Here is a tiny trained network, its code and every weight. The questions are about switching its units off for an input and a class, where a switched-off unit gives its printed mean instead of its output.

import numpy as np


def w(rows, s, z=0):
    codes = np.array(rows[::2]) - 128.0
    scale = np.full(codes.shape[1], s)
    scale[-1] = z or s
    return codes * scale


def f(y):
    return np.maximum(y, 0)


def log_softmax(a):
    a = a - a.max(-1, keepdims=True)
    return a - np.log(np.exp(a).sum(-1, keepdims=True))


def net(x, mask):
    res = np.array(x, float).reshape(1, 5) / 4 @ E
    y = f(res @ A[0][:, :-1].T + A[0][:, -1])
    res = res + np.where(mask, y, B[0][:, -1]) @ B[0][:, :-1]
    return log_softmax(res[-1] @ U[:, :-1].T + U[:, -1])


A, B = {}, {}
E = w([
[61,27,62],'x0',
[134,162,1],'x1',
[126,129,127],'x2',
[127,129,127],'x3',
[30,213,135],'x4',
],0.0055)
A[0] = w([
[135,143,130,145],'n1',
[157,114,125,58],'n2',
[96,77,245,18],'n3',
[94,150,135,38],'n4',
[106,132,145,124],'n5',
[148,146,70,67],'n6',
[120,114,153,69],'n7',
[157,159,144,86],'n8',
[83,146,133,98],'n9',
[114,106,173,23],'n10',
[77,84,133,91],'n11',
[128,185,145,111],'n12',
[99,143,131,76],'n13',
[142,145,70,31],'n14',
[177,184,146,57],'n15',
[171,105,126,25],'n16',
[86,156,130,65],'n17',
[92,146,130,63],'n18',
[131,130,125,183],'n19',
[81,121,114,128],'n20',
[159,101,131,99],'n21',
[210,82,114,62],'n22',
[167,172,52,68],'n23',
[79,153,132,42],'n24',
[158,159,146,86],'n25',
[126,135,119,230],'n26',
[144,151,75,1],'n27',
[129,90,109,36],'n28',
[178,97,121,34],'n29',
[137,141,97,52],'n30',
[106,111,93,120],'n31',
[157,97,134,104],'n32',
[93,148,134,35],'n33',
[118,166,79,106],'n34',
[147,117,128,114],'n35',
[71,159,128,96],'n36',
[169,102,130,35],'n37',
[84,173,116,81],'n38',
[52,164,140,37],'n39',
[115,148,127,117],'n40',
[99,91,123,36],'n41',
[172,173,108,113],'n42',
[158,167,142,44],'n43',
[80,84,110,62],'n44',
],0.013,0.0066)
B[0] = w([
[128,110,126,157],'n1',
[126,160,127,130],'n2',
[2,124,95,194],'n3',
[134,168,134,130],'n4',
[135,141,154,147],'n5',
[69,130,115,156],'n6',
[95,123,126,131],'n7',
[146,103,93,151],'n8',
[138,154,125,152],'n9',
[61,120,128,133],'n10',
[172,90,85,161],'n11',
[157,81,104,175],'n12',
[125,149,133,134],'n13',
[50,117,112,143],'n14',
[155,93,56,165],'n15',
[132,187,140,131],'n16',
[128,157,128,142],'n17',
[123,153,131,135],'n18',
[125,127,170,197],'n19',
[164,94,125,167],'n20',
[145,156,139,151],'n21',
[154,193,135,179],'n22',
[41,139,114,181],'n23',
[129,168,135,138],'n24',
[148,100,89,153],'n25',
[126,130,231,255],'n26',
[41,121,114,133],'n27',
[137,122,71,135],'n28',
[141,177,148,139],'n29',
[84,120,119,130],'n30',
[176,104,116,168],'n31',
[142,159,139,155],'n32',
[131,167,132,129],'n33',
[72,113,122,174],'n34',
[138,139,129,141],'n35',
[148,170,122,165],'n36',
[142,175,148,134],'n37',
[157,166,132,161],'n38',
[133,177,128,155],'n39',
[133,137,137,144],'n40',
[146,90,63,133],'n41',
[152,90,104,175],'n42',
[149,99,75,140],'n43',
[154,91,49,155],'n44',
],0.044,0.0053)
U = w([
[6,97,110,55],'0',
[189,254,101,62],'1',
[200,17,37,35],'2',
[128,79,168,254],'3',
[131,75,164,228],'4',
],0.006,0.0065)

Each question gives the input, the list of numbers given to net, and the class t.
The units are the neurons (one row each of A and B). Each row of codes is followed by its name. A weight is (code - 128) times the scale printed after its matrix; where a second scale follows, it is the last column's (A, B and U).
mask holds one flag per neuron, in row order. A switched-off neuron (its flag False) gives its mean, the last column of its row in B, instead of its output. The means were averaged over made-up inputs and are rounded, as every weight is.
A unit's drop is (log p(t) with every unit on - log p(t) with that unit switched off) / (log p(t) with every unit on - log p(t) with every unit switched off).
The circuit of an input: a set's keep is (log p(t) with only the set's units on - log p(t) with every unit switched off) / (log p(t) with every unit on - log p(t) with every unit switched off). Starting from the 12 units with the biggest drops (on a tie, the unit counted first), units are removed one at a time, each time the one whose removal leaves the highest keep (on an exact tie, the one counted first), for as long as the keep stays at least 0.8.
circuit, biggest first: the units of the circuit, biggest drop first
most important unit: the unit with the biggest drop
top k neurons: the k neurons with the biggest drops, biggest first
drop of u: that unit's drop, to one decimal
input [1,6,5,1,-7], class 1: top 2 neurons -> n22, n3
input [-8,-5,-1,0,-6], class 2: most important unit -> n15
input [-4,-6,4,-7,7], class 1: circuit, biggest first -> n39, n36
input [-3,-7,-5,3,7], class 0: top 2 neurons -> n3, n22
input [-4,0,2,5,-5], class 1: circuit, biggest first -> n22, n3
input [-3,3,-3,0,6], class 1: circuit, biggest first -> n38, n36
input [7,-4,4,-6,-3], class 2: circuit, biggest first -> n11, n44
input [8,6,0,-3,-5], class 2: top 2 neurons -> n44, n31
input [1,7,0,1,-5], class 0: top 3 neurons -> n23, n6, n14
input [3,-7,-3,3,3], class 0: drop of n3 -> 1.5
input [1,2,-2,-6,-6], class 1: drop of n22 -> 0.4
input [7,-3,2,-2,4], class 2: drop of n44 -> 0.2
